srsm: [-23   0 -40   3  -8  16   6  50   3  -6 -16  31 -16  -4  32 -49   8  12
  -5   6  42 -27 -23 -32 -24   5  -9  11]
srsm: [-29  14   5   0  15 -38   0  22   4 -25  -3 -20 -35  -1   8 -15 -24 -21
 -18   6   5  10  -1   2 -24  -6  31  22]
mfbd: [ 32 -22  -8 -27   7  36  -6 -20   3  27  -8  20  37  -8 -15  16   7  22
  -2   0 -44 -12 -24  20  31  -6   7  46]
qndr: [  0 -38 -10 -22 -19  40 -17  36  32  37 -21  30   8 -15 -13 -25  14  34
  -8  10   9  22 -23  25  16  -7   3  19]
qpgh: [-45 -38  -9  10  10  15  -8  -6 -15  35  -6  29   0 -46  33   6  10  -7
  14   9  23 -22   1 -11 -38  -9 -19  -2]
qpgh: [  9 -22  -5 -18 -30 -62  -1  34   4 -20  19 -12 -18   4   0  -3 -22 -13
 -20   4   4   8  -7 -18 -21   7   9  15]
srsm: [-47 -22 -31   1  26  -5   5 -11 -17   0 -10 -10 -22 -17  36  14   3   1
  -9   0  11 -29  14 -12  -8  -8 -20   7]
srsm: [-69  -5 -39  14  -8   2  -5  41  -8 -10 -14 -23 -43 -16  44 -46  10   8
  -7  -6  78 -21  16  -9 -23   9   8 -10]
nltn: [-29 -14   2  15  30  10  10  46  37  -6 -17  42 -38  14  16 -41   1   8
  -3  14  26  22 -18 -11 -38 -18 -21 -23]
mfbd: [  4 -14  23  14 -11   9  -9 -28  -5  34   0 -21  18 -18 -13  30  22  15
  27  -2   5  20  25  15  20  -1  -8 -39]
mfbd: [  0  53  -2  14  -8   4  11  -5   6 -16  -3  29   7   7  -8 -21  -2  -9
  -7  25 -22  -2 -10 -29  16   9   6   0]
qndr: [-27  -8  -4  34 -23  -9   3 -10 -17  16   6  -9   3 -27  24 -10  29  18
  29  13  32 -18  16 -34  -3  13   9 -38]
nltn: [ -9  15  -7  10  11 -18  -1  23 -20 -31 -20  15 -33  20  34 -31 -13  -1
   1 -10  23 -21 -12   6 -33 -12  13   1]
srsm: [  7  -1   2   2 -18  14  -4 -48  -2  14  12 -10  31  -9 -14  10  19  21
   3  12 -33  -8  10   4  54  13  26  -2]
mfbd: [-11  17 -14  -5   1  16  -3 -14 -20  17 -14  -3  10 -21  -2  35  -1 -17
  -3  -4   1  -5  17   0   9  -3 -39   3]
qpgh: [  1 -58 -31 -40 -12   5  -4  23  36  -8   7   9 -16  26  -6  -7  -2  23
 -44  -3  -5  11  -3  17  27   0 -28   7]
qpgh: [  5 -20  19  -2  -9 -27  -8  26  12   7  -7  -3 -16  -1  -7  -1  -6   7
   3   4   9  31  -4  12 -13 -11   8  -7]
srsm: [-25  19  -7   6 -20 -28   2   3  10 -30  12 -39 -26  15  -4 -15  -3  -4
 -22   4  14  13  27  -5  24  17  15 -22]
srsm: [ -1 -18 -21 -15  37  30  12  14  18  -8  -3  17  -8  19   7  -5  -2   3
 -14 -11  -1  -9 -13   0 -10  -8 -33  13]
srsm: [ 14 -55 -16 -31  17   8   6  30  30  -1  17 -70 -13  23 -15  17   8  21
 -12 -40  29  21  15  22  12   5 -23   0]
qndr: [  0   5  -6  -4 -36  19  -6 -65 -20  35  27 -50  50 -36 -29  58  23  -6
   5  -1 -16  -5  46  -5  62  28 -17 -14]
qndr: [ 28  26   0   5 -28 -38   5 -15 -23 -40  29   3  11  19  10 -26 -12 -10
   0   3 -20 -39 -16 -25  -4  23  51  17]
mfbd: [-42  27  -8   9  -2  48 -18 -54 -38  52 -22 -44  30 -62  -7  49  22  -7
  14  -5  10  -8  45  25  43   4  -8   2]
qndr: [  2  -2 -15  -1 -34  11  -6 -37 -20  24   0   8  28 -20  -3  30  17  10
   3  10 -14 -14  19 -10  40   9 -27 -16]
mfbd: [  5  -1  -1 -19 -12 -20  -2 -21  -1  20   3 -46  17 -25 -30  47  -1  -1
 -12   8 -32  19  17   3  44   4   6  26]
nltn: [-26  11   7   6  22 -42   0 -22 -35 -18  19 -31  -9 -25  23  12 -25 -44
   2  -4  -6 -33   4 -10 -44   3  42  39]
qndr: [ 41 -12   9  -8   6  -4   3  35  15 -10 -17  -8 -17  42 -11   3   1  25
   6 -24  17  30  -3  23   1 -15 -28 -27]
qpgh: [-10  15   0  33  19  36  16  29  15  20 -29  18  -4  -3  10 -26  31  31
  33   9  35  11 -10 -25  -8  -8 -20 -34]
nltn: [ 48  -9  24 -33 -12  23 -16  -4  28  11   2  33  24  19 -46  12 -15  -3
 -18  -1 -45  36 -16  45  24  -8  -6  15]
nltn: [ 63  -3  18 -34 -36  25 -19 -24  12  26   2   4  46  10 -57  37   0  11
  -9  -7 -47  33   1  46  61   2 -10   8]
qpgh: [ 45 -12  -8  -5   1  51  10  22  35  -8   3  13  10  52 -14 -30  23  42
   5 -22  14   9 -13  10  25   7 -24 -31]
srsm: [ 14 -47  29 -13 -30 -21 -25 -37  -4  29  19 -49  17 -16 -26  43   7  14
   6 -10 -13  27  31  46  35   3  23 -16]
nltn: [-17 -76 -19 -20 -11  -4  -5  96  54  26 -33  33 -43   0   5 -30   9  44
 -15  14  48  50 -23   0 -21 -23 -42 -14]
qpgh: [-19 -29 -15  -6 -18 -11 -18  -5 -39  28 -10  -7   5 -43  25  22   2  -2
  10  -6  21 -27   8   4 -18  -4  -2  16]
mfbd: [ -8  40  -8  10   3  29  10  -8   4  -9   6  -8   5   9 -10   1   5 -17
  -4  -6  12   1  19 -12  13  13 -31 -24]
nltn: [  7  41  -2  17 -11  58  -8 -16 -21  28 -26  18  33 -19  -3  -8  23  13
  27  -2  11 -14  -2  10  22   3   3  -4]
qpgh: [ 14  -2  -4  -9  -8  15  -2   0   7  22 -15 -18  13  -6 -20  20  14  23
   3  -1  -5  19   7  10  38  -2 -12  -1]
qpgh: [-27 -20   2 -15   8 -76 -13  20 -22 -21 -13   2 -46 -12  27  12 -42 -30
 -24   6  -6  -2  -6  10 -49 -24  16  36]
mfbd: [-36  18 -16 -12   3 -44  -6   1 -28 -15   4 -52 -13 -36  15  -3 -24 -27
 -19   4  -5 -28  -2  -4 -12   9  70  76]
srsm: [-20  13  -6  -1  13 -48  14  57  28 -43  -6 -13 -52  25   6 -37 -22  -6
 -27  11  14  23 -13 -19 -22  -4  19  12]
nltn: [-23  62  21  60  33   9  29   6  10 -27   4  43 -11  12  22 -60   7 -15
  28  27  12 -11 -20 -56 -45   5  21 -32]
nltn: [ 10   3   7   5  22  -6  14 -12  -6   3  11 -15  11  -6  -2  22   0 -10
  14  -3 -11  -6  -1 -20 -12   0  -7   6]
qpgh: [-13 -19 -10   4 -18 -48   2  52   2  -8  -3 -23 -28 -10  20 -31   0  17
   3   7  36   0 -13 -24 -26   4  36  13]
qndr: [  5 -18   2 -14  10  37 -14 -17  -3  20  -8  18  14  -5  -4  12   1   2
  -1 -11 -10  -4  -2  36   5 -10  -9  11]
qpgh: [ 13  33  17   2  -3   8 -13 -41 -29   2  -4  -9  18  -3 -11  28  -8 -18
   6 -11 -19  -5  16  30  16  -1   7   0]
qpgh: [-17   4  -7   4  -8 -39   4  14  -8 -40  24  13 -23  10  26 -31 -22 -30
 -15   3  12 -25  -8 -25 -44  11  18   6]
mfbd: [ -1  -7  -2   0  10  43  -9 -30 -21  28  -4   4  26 -20   5  20  12  -1
  17 -15   3 -22   6  19   1  -2 -12   4]
mfbd: [  3   6 -14 -21 -28 -23   4 -10  21 -40  41  17   2  24 -14 -20 -22 -25
 -47  18 -39  -8  -5 -19  19  25  13  19]
nltn: [ 71 -21  39 -14  -8  14   5  25  57  -2  21  24  12  54 -52   1  -1  10
   1 -10 -15  63 -12  17   6  -3 -39 -44]
nltn: [-25  -6  -2  12  15 -50  14   8  -8 -31  28 -19 -25  -3  29 -15 -15 -26
  -2   4  11 -23  -3 -38 -48   8  26  11]
qpgh: [-14  -7   0 -17   3  28 -10 -21  33  -2  -1  -1  -5  17 -25  -1   1  12
 -33   6 -27  27  15  41  53  -2   1  -5]
qndr: [ 11   2  -4  28  52  48  21  33  11  -4 -34  32 -17  36  28 -35  25  40
  35 -18  38  -8 -23  -7 -28 -21 -32 -36]
qndr: [-21  15   1   2  28 -18  -7   9 -40 -18 -16   9 -33   0  32  25 -33 -52
   0 -27  32 -15  14  15 -69 -21 -46  -8]
qndr: [  1 -26  10   2  -4 -15   0   8  25   4  -8  16 -11   8  -4 -16   8  33
  -3  21 -17  21 -12   3  17 -10  19  -8]
qndr: [  1  37 -14  10  11 -17  22   7  -3 -37  10   3  -8  18  12 -23  -8 -13
  -6   7  -6 -24 -13 -42 -12  11  10  13]
nltn: [ 30 -38   0 -25  16 -37   7  48  10   1  -7  15 -11   2   3   7 -20   2
  -3  -1 -11   8 -39 -12 -42 -20  -6  42]
mfbd: [ 25  33  25  21  17 -24  15 -12 -13   9 -12   6  20 -17  -5   7   2   5
  31  24 -39  -3 -27 -30  -4  -9  40  27]
mfbd: [-12  11  -8   6   1  -3  -9  -1 -42 -10   1  32   1 -18  39 -20 -17 -30
   9  -7  15 -52 -19  -5 -56   0  22  30]
nltn: [-20  36 -26  13 -62 -16 -14  -9 -29 -14 -13  -5  -2  -8  17 -35  12  22
  -8  17  13 -27  12  -6  45  21  46  -5]
srsm: [ -3  18 -18  18  59  66  25 -43 -12  11 -11  12  24   3  15  19  26  11
  23 -11 -13 -38   2 -18  12  -6 -43  -8]
srsm: [ 25  14  54  26  16  19 -11 -82 -35  45  -8  13  50 -31 -14  53  14  -1
  51   6 -48  -1   8  24  13 -16  15 -15]
mfbd: [-20  20 -30 -14  -7  14   0  15   7 -12 -12  13 -13   7  -1  -4  -9 -12
 -32   4   5   1   7  -3  15   2 -35   4]
qndr: [-22 -19 -30   0 -27 -46  19  10   9 -21  40 -84 -17   3   2  10  15   7
 -14  -4  33  -1  40 -48  24  34 -10 -28]
qndr: [ 60 -26 -13 -20  13  43  11  18  45  -3 -32  64   7  61 -14 -28  20  76
  -8   6 -43  13 -45  18  54 -21 -18   0]
srsm: [ 24   6   5  -8 -37  -1 -12  25 -13  10  10 -19  16 -12 -12   0  -3 -15
  12 -20  33   4   1   5 -18  15   3   3]
[ 18  -4   8  10 -27  20  -2 -14  -3  32   5 -36  28 -13 -20  22  32  25
  28  -9  18  15  24   1  35  13 -12 -37]  qndr
[ -4 -10  10   2 -10 -26   6  14  27 -25  36 -13 -10  13  -5 -38  -6  -5
 -11   9   0   7  -9 -15 -11  19  47   4]  qpgh
[ 42  18  -3   7  -6  36  12  21  11   5 -14  24  13  30 -13  -1  18  21
  19 -12  18  13  -5 -12  11  -1 -57 -42]  qpgh
[ 42  39  29  17   9   1  15  -8  -1  -6   6 -23  14  23 -26  25   4  -9
  26 -16   0  24  13  -7   3   2 -25 -39]  srsm
[-19  -9 -10  11 -30 -14   2  -1  -9  11  26 -34  12 -32   7  -6  15  -2
  11   6  27 -16  13 -33  -3  26  21  -3]  nltn
[-13  -8  -1   9  12 -21   7  23   8 -16 -11  -4 -34  18  14  -8  -1   9
  -1  -3  22  12   6  -4 -15 -11 -17 -27]  nltn
[-25  17 -13 -17   9 -30  -7 -46 -29 -30  14   2  -1 -12  16   4 -33 -35
 -36  13 -55 -44  -5   6   5   4  53  68]  nltn
[  6  13  11 -12 -15 -60   3   6  11 -29  20 -28 -15  10 -19   5 -26 -22
 -26  13 -27  21   3  -9   7   8  29  18]  qndr
[ 16  -4  13   1 -10   3   7  24  40  -3  13  42   4  14 -18 -32  -1   4
  -6  23 -15  23 -27 -19  -6   4   5  -4]  nltn
[-18 -41 -23 -24 -11 -48   3  -3  10 -29  34 -51 -25  14   4  15 -11  -4
 -38  -7  -2  -3  26  -6  16  15  -2   2]  qndr
[-52  -4 -20  11  43 -29  26  42  16 -41  23 -56 -52  10  29 -28 -10 -24
 -13 -14  52  -8  11 -37 -52  11   3   1]  qndr
[  7 -37  15 -18 -29 -62 -11  31  15 -10  19 -26 -23   5 -12   4 -20  -7
 -17   0   7  33   4   9 -15   1  15  -1]  nltn
[ 19  17   4  -6 -67 -40 -14 -28 -26  10  22 -21  36 -32 -19  16  -2  -8
  -1  20 -28 -10   6 -16  35  26  47  23]  srsm
[-23  -2 -47 -23 -16 -35  19  22  20 -35  27 -25 -18   7   2 -13 -11 -11
 -49  15  -7 -13   2 -48  19  25  -2  31]  qndr
[  9  -2  25  16  37  15   3 -19 -20  29 -13  23  17 -22   8  30   2 -12
  36  -4  -8  -6  -9  -1 -38 -22 -20  -1]  qpgh
[-27 -17 -37 -15  29   7  11   9  18 -48  12  26 -33  38  30 -41 -15  -3
 -42  -3  -5 -34 -14  -4 -11   2  -1  21]  qpgh
[ -5   3  -6 -18 -28   7 -14 -41 -11   5  31 -53  29 -20 -21  14   2 -10
 -15  -8 -16 -14  23  20  44  29  44  29]  srsm
[ 16  -5   3  -3 -11 -29   0  12  -4 -24  10  -8 -11  21   6 -12  -9   1
  -2  -9   5  -5  -5   0 -11   4  17  -2]  qndr
[ 18  28  -8  -5 -31 -12  -1  24   2  -9 -19  -9  -8  18 -16   3   0  10
  -9  -1  10  23  10   1  29   2 -21 -19]  qpgh
[-23  -3  36  14   6  45 -22 -84 -12  56   4  20  50 -57 -16  26  16  -6
  21  26 -50  -3   9  32  28  -3  42  14]  qndr
[ -1  23  -8  21  25  17  14  11 -16 -12 -11  13  -8  11  25 -14   6  -3
  21 -13  28 -23  -6 -19 -32  -4 -21 -16]  qndr
[ 21  40  10  10  11  62  15 -29  34  10   3  -7  33  20 -44   2  26  19
   5   5 -27  27  10   2  66  12 -12 -26]  qpgh
[ 23  36   7  11 -19  56  -1 -25  11  21  -6  19  41   1 -30  -8  26  21
  13  10 -18   9   0   5  53  12   1 -17]  mfbd

zs_rl: [  6   0 -11  11  -6  -1 -25  17  20 -16 -18  -9 -33 -19  17 -13 -14  -4
 -35  24  -8 -33  -4  -8  37 -14  28 -34]
tq_jh: [ -1 -12 -53   3 -16  14 -17  -5  19  18 -23 -18  30  38 -39 -12 -14 -28
  32  29   5 -30  14  38 -13 -20  -6   0]
zs_rl: [ -9 -39  39  16  18  -2 -18  10  28 -41 -38   1  23   4  17   9  18 -30
 -30 -33  -5   9 -25 -14  34  -6  10   4]
cf_dz: [  1  16  27   3  -6   1  -8 -11  -6 -15 -53   1  -6   1   7 -15 -11   7
 -29   8  -2  -8  -2 -16  50 -19  21 -36]
zs_rl: [ -3 -33 -18  13 -37  35  -6  -5  18  -2   0 -25  16 -16   6 -10  15 -34
 -31  -8 -23   8  20   0 -10  -8 -30  12]
tz_hq: [ -8 -25  10   2   5 -20   5  -5  23 -34 -13   9  35  53 -32  18  11 -27
  21 -37  -3  15 -11   1   3  -8  -4  46]
zs_rl: [ 27  53 -20 -44  34 -10 -18  39 -13   7  27   5   6  41  -9  -5  18  -5
  15  31  -1   1  17  58   2   5  15  -4]
tq_jh: [ -5 -18 -27   9 -42  30  14 -32  -2  14   8 -20  11 -13 -24 -12  -4 -16
   2   2 -10  13  26  -1 -19   5 -33  13]
tz_hq: [ -6 -36  10  13 -30  33   8 -33 -14  15   4 -13 -11 -51  -6 -11  -7 -18
  -8 -14  10  40  20 -33  -3   1 -13 -11]
cf_dz: [ 14  44  -9 -20   8  -1   4  10 -27  28  28   4 -32 -11   0 -10  -5  29
   2  24   9   9  16  18  -9   6   4 -19]
zn_lg: [ -2   6  -4 -14   4  -2   5  16 -15  31  42   6 -10 -22  20   5   6  19
  20  -2   4   4  10   2 -46   8  -6  13]
zn_lg: [-21   4  21   2   0  -8   8 -39 -20  -5 -42  -2  21 -37   9 -10 -23  30
  19  22  -9 -44 -13 -20  23  50  18 -23]
tz_hq: [ 30  29 -22  -8  20  -2 -13  23   0 -21  35  -5 -48 -26  17  -4  -3  -3
 -35  41  -7 -20  -8   6  40  23  28 -40]
tz_hq: [ 28  23 -33 -12   5  27  26 -31 -42  42  31   5  15  34 -31  11 -10 -10
  48  25  38  23   6  12 -24 -13 -20 -25]
tq_jh: [ 16 -23 -53  29 -29  39  15  11  20  27  63 -18 -27  -3  -1  10  15 -20
 -33  -9   3  32   8  12 -53 -28 -60  18]
zn_lg: [ -3  -2  -8   3  44 -25   6 -37  -2  -6 -38  10  30  57 -78  11 -30  -5
  72  16  45  -4 -32  29  25  23  20  -8]
cf_dz: [ 14   9 -13   1  -5   9  13 -18   0 -29  -4  -4  32  28  -1   9   8 -19
  -9  11 -20 -19 -11  -1  23  11 -11  -2]
tz_hq: [  6 -12  -1   2 -24  23  -7  -9 -16  13   7  -8 -28 -53  26 -11 -15  -9
 -12  14   3  -5  15 -40  10 -11  17 -39]
cf_dz: [ -5  15 -15   6 -23  -3   5 -11   0  -2 -22  -3   9  -3  22  -4 -16  21
  -1  25 -22 -61  -5 -15   5  -2   5 -13]
zn_lg: [ 13  17   9 -30   5 -21 -11  32  14 -64  32  -1   2  -3  24   2  34 -21
 -37  -5 -55  -9   9   3  34  38  18  31]
tz_hq: [  4  15 -32  29 -29  10  15 -27  15 -10 -12 -18 -36  -1 -39 -18 -20  15
 -42  22  -8  -1   1  12  28   5 -23 -13]
tz_hq: [ 15   7  -4  12 -20  42   4 -10 -24  32  17 -13 -42 -54  23 -17  -6   7
 -43  17  11  26  15 -16   2 -11 -15 -50]
zn_lg: [  1  18  16 -21   1 -13   1   0  -8 -24   1   3   9   0   1  -4  10   1
  -3  -3 -22   1  10  -1  19  23  11  13]
cf_dz: [ -1  -9  25   2  -4  19   8 -16 -16  13 -19   5  24  12   1   3   8 -10
   3 -22  14  34   4 -12  -5 -25 -15  -4]
zs_rl: [ 24  28 -26  -9  21  -9  -9  15   6 -11   6   2 -12  42 -26   1  -3 -10
   1  25  10  -5  -6  31  25  -9  14 -15]
zs_rl: [-10  27  40  -4   5 -24   8 -21 -20  -2 -50  19  -3  16 -12  -6 -21  35
  13  -5  14   0  -7 -19  30 -14  24 -17]
zs_rl: [  4   9  14 -16   9 -10  -3  20  -1   0  25   6 -24   8 -23  -4  15  -2
  -7 -24   7  56  20  18  -6  -5  -2  24]
tq_jh: [-39 -93  34  43 -11 -12   8   8  60 -41   4   0  20  -4   4  30  31 -26
 -22 -94 -17  38 -25 -29 -35   1 -38  91]
tz_hq: [  8  32 -10 -24  41 -42 -24  56  16 -16   8  16   7  34  32  14   8  14
  17  22 -14 -63 -20  26   0   2  37   6]
tz_hq: [ 11  12 -25 -11   5 -14   6 -22  -4 -26   4  -2  10  15 -31   2 -16 -12
  30  30  -6 -31  -6   4  30  35  20  -5]
zn_lg: [-27 -43  69  12   0 -18 -27  43  26 -34 -13   8 -25 -73  88   4  19   7
 -56 -48 -28 -11 -14 -62  13  -6  33   9]
zs_rl: [  0 -17 -19  12 -33  21  13  -3   4   7  30  -9   1 -23  31   7   8  -4
 -15  -6 -21 -13   6 -23 -32  -4 -28  13]
zn_lg: [ 25 -10 -60  -6  -3   1  -7  26  29 -22  61 -11  -5  26 -14  15  14 -44
   1  12 -17 -12   5  22 -13   4  -8  28]
cf_dz: [ -4 -44   7  24  16  33  13 -39  -3   3 -21  -9  55   7 -16  15   7 -34
  15 -12  23  24 -26   2  -2  18 -31  -7]
zs_rl: [-14 -17   2  25 -28  30  18 -21   2   9  -7 -16  19 -27  20  -4  12   9
 -33 -11 -19   4   0  -6 -21  12 -47   9]
zs_rl: [ -8 -18   0  29  -5   8  11  -7  12  -1   6  -6 -14 -29  16   6  -1  12
 -26  -8  -2  -2 -19 -13  -7  13 -21   0]
cf_dz: [  7  22  -5 -18 -12  -8 -23  33  -2   7   2   3 -23 -13  40 -11  -5  10
 -11  20 -15 -39  17 -11   3 -29  31 -20]
cf_dz: [  8  71   5 -30  19 -23   4  11 -27  15 -13  16   1  36   0  -8  -4  45
  15  27   0 -20   5  29   5  -3  14 -14]
zn_lg: [ 14  33 -13 -11 -18  15   9   5 -20  16  29  -5 -20 -23  27  -9   5  18
 -24  21 -17  -6  18  -2  -9   2 -12 -15]
tq_jh: [ -6  -2 -13 -30   9  -8 -25 -19 -10   3 -58  -1  67  46 -38 -11 -21 -32
  79  33  11 -43  12  21  19  -2  41 -14]
tz_hq: [ 11 -13 -27  20   1  20  -3  18  27  -7  23 -15  -9   4   0   4  18 -20
 -41  -1  -6  14  -7  25  -6  -1 -31   8]
cf_dz: [ 20  19 -24 -16  -2   0  -9  24   3 -17  37  -7 -16 -13  25  -1  10 -10
 -22  25 -26 -25   8   4  11  14  11  -7]
cf_dz: [ 14  -8 -15  -1 -30  13 -12  15   6  -8  27  -9 -40 -34  25  -8  -2 -20
 -33   7 -17  -6  20 -30  10 -21  14 -14]
tq_jh: [-16 -30  20   1  28 -19 -13  38  31 -15  10   7  23  16  11  18  32 -12
   1 -42  -6  17 -14  20 -27   7  -9  52]
tq_jh: [ -5   6   3  -2   2  -3   5 -14 -11  11   5  -2 -24 -19 -32 -13 -12  14
   7   2  14  29  11  10   3  22   0  -1]
cf_dz: [-18 -14   1  12 -18  -3 -19   4  10  10 -44  -3   2 -21  34  -9 -22  13
   3  15  -6 -59  -5 -25   2 -24  24 -24]
tz_hq: [  0 -15 -33  10  -8  29   7  -9   2  27  16 -15  23   3  -8   2   7 -13
  10   8   4   4   4  24 -38   5 -38   8]
tq_jh: [  8  -2 -54   7 -26  25   5  -2   3  30  22 -14  13   8   5   1  -4  -8
  12  26  -6 -31   9  13 -40 -15 -27  -1]
zn_lg: [ 17  40 -29 -17 -49  27  21  -6 -23  14  41 -13 -10 -12  17 -15  13  10
 -31  18 -38   1  41   1 -20  -2 -35   5]
tq_jh: [ -4 -24 -19  19 -34  24  12 -36   3   8   0 -18 -12 -11 -46 -13 -13 -16
  -5  -5   8  35  19  -2  -2   0 -26   5]
zs_rl: [ -5 -15 -21  -6   6   6 -29   0   6  10 -18 -16   2 -20 -21 -20 -18 -19
  22  32  10 -20  11  22  12  17  25 -22]
zs_rl: [ 19  49 -23 -27  13 -25 -13  28 -17  10  20  13 -31  -1  28  -1 -20  27
  21  49  -1 -61   0  -2   7  -6  47 -36]
tq_jh: [ -2 -14   7 -10  -2   2  -1  -6  -6  -2   5   1  14   1 -10   2   5 -19
  18 -12   2  17  10  -6  -4   3   3  12]
tq_jh: [ 20  38 -19 -24  12   4  -8   7 -24  17  -2   4  15  18  17  -2  -7   3
  24  43   4 -41   2  12   5  -9  21 -38]
tz_hq: [  4 -11  -8   8  -9   4  -6   8   5   7  18  -3 -39 -23   0  -4  -9  -4
 -12  -2  10  13   7 -13  -2 -15   7  -9]
zn_lg: [-22 -21  14   4 -31  11   2 -14 -12  27 -11  -3   2 -44  25  -9 -10  14
  10  -9  -4 -10  16 -33 -28  -7  -2  -1]
zn_lg: [ 13 -22 -27   9 -20  16 -14  33  27  -5  35 -10 -23  -7  24   5  14 -30
 -34  -7 -13   1   9  -7 -15 -33  -9   8]
zn_lg: [  1  -7 -16  -2  -2  30  -8  16   1  38  12 -12  18   6   1  -7  21 -12
  -4  -3   7  27  19  38 -42 -15 -35   9]
tq_jh: [ 31   9 -71   6 -25  27  -5  31  10  36  60 -11 -40   9  11   2  -2 -15
 -14  28   5 -11  18  13 -40 -51 -20 -14]
cf_dz: [  6  15  21  -9   2  16  10 -10 -20  -1  -8   2  25   7  14   1  18  -2
 -14  -6  -7  18   2   0   7   2 -15  -6]
[  0 -52 -27  26   8  11 -14 -11  27 -10 -14 -11  17   7 -19  12 -15 -45
  21   8  21 -21 -25  -5  10  -5   9 -13]  cf_dz
[  1   0   7  -3  26 -24   3 -12   3 -15 -17  13  10  44 -47  10 -10  -7
  35  -8  24  15 -15  11  19   1  15   8]  zn_lg
[ -2   8  -5  -3  -3 -20  -9  14  12 -10  -1   3 -23   4  -6  -5  -9   9
  -2   3  -6 -14   4   0   9  -8  19   6]  cf_dz
[  6 -17 -47  14 -48  18   6  -9   8  19  30 -12 -31 -14  -8  -4 -19 -12
   1   9  -2  -9  22 -21 -26 -31 -12   1]  tq_jh
[ 14  59   3 -26  27 -26  -3   4 -20 -24 -11   8  -3   2  14  -7  -9  29
   0  47 -17 -52 -12  11  48  40  39 -34]  tz_hq
[  3  15  23  -5  25 -13  -3  -9 -13   1 -30  14  -6  23 -26  -2 -14   8
  16   1  31  19  -9   4  28 -12  23 -23]  zn_lg
[ 28  66 -39 -26 -14   5   2  24 -17  21  38  -4 -30  15   5 -15   5  21
 -20  39 -17  -9  31  33 -10 -14  -9 -12]  zs_rl
[ -1 -17 -38   7 -34  17  -5   4  19  11  13 -17  -3   3 -13  -9   0 -19
  -5   3 -12  -3  23  11 -24 -19 -20  17]  tq_jh
[ -2   4 -19  -5 -13   4  10 -12  -5   2  15  -7  14  -8  -1  -1   0   3
  12  12 -17 -19   7   4 -14  26 -12  12]  zn_lg
[  6  42  -6   8 -21  12  15 -38 -25   6 -41  -4  -5  -7   8 -17 -28  33
 -16  43  -6 -42  -4 -15  36  -1   4 -54]  cf_dz
[ 22  41 -16 -19  20 -28 -19  45   0  -3  33  11 -60  -7  19  -2 -10  20
 -10  31   2 -27   0   6  16  -9  43 -25]  zs_rl
[  4  -6 -18  10  19  -6   6 -11  16 -13 -10   0  22  51 -47  11  -1 -16
  19   0  15   8 -19  30   7   5 -12  14]  zn_lg
[ 20  38 -10 -12   4  24  23 -14 -34  12  41  -7  -6 -24   9  -4  12  15
 -19  25  -8  17   8  15  -2  41 -26 -18]  cf_dz
[  2 -34 -55  22 -26  33  15 -27  -8  51  28 -10   6 -15  -2  12 -26 -13
  47  22  26 -25  -1 -18 -55 -17 -22 -16]  cf_dz
[ 28  56 -13 -23   0  -8  14  28 -16   1  45  15 -14  31  29  12  18  20
 -15   9 -18  -8   6   6 -14 -20  -8   5]  zs_rl
[-21  35  17 -18 -55  26  15 -18 -40  50 -12 -11   7 -50  36 -36   5  51
 -18   6 -34   0  52  -7 -39   3 -32   1]  zs_rl
[  2   4   3   1  24  -5  12  -3  -3   2  14   6   6  18 -22  10   9   5
  10 -11  14  28 -12  22 -10  18 -16  15]  zs_rl
[ -6   2  21   5  38   2  14 -27 -16   0 -32   7  53  19  -3  14   3   9
  26   4  17  -7 -35  13   7  33  -9 -12]  tq_jh
[ 25  68 -13 -18  21  -9   7  24 -13   7  24   7 -26  32  -5  -4  11  31
 -23  23  -1  10   2  43   6   0  -9 -10]  zs_rl
[ 34  33 -34 -19  22  27  -5  26 -19  36  49  -5 -11  17  -5  -2  18 -12
  -4  28  19  31  15  50 -21  -8 -19 -21]  tq_jh
[  9 -16 -17   3 -12  -8  14  -4  19 -29  38   0 -10  25 -36  13   9 -27
  -2 -25  -8  32   5  -2  -2   1 -16  43]  cf_dz
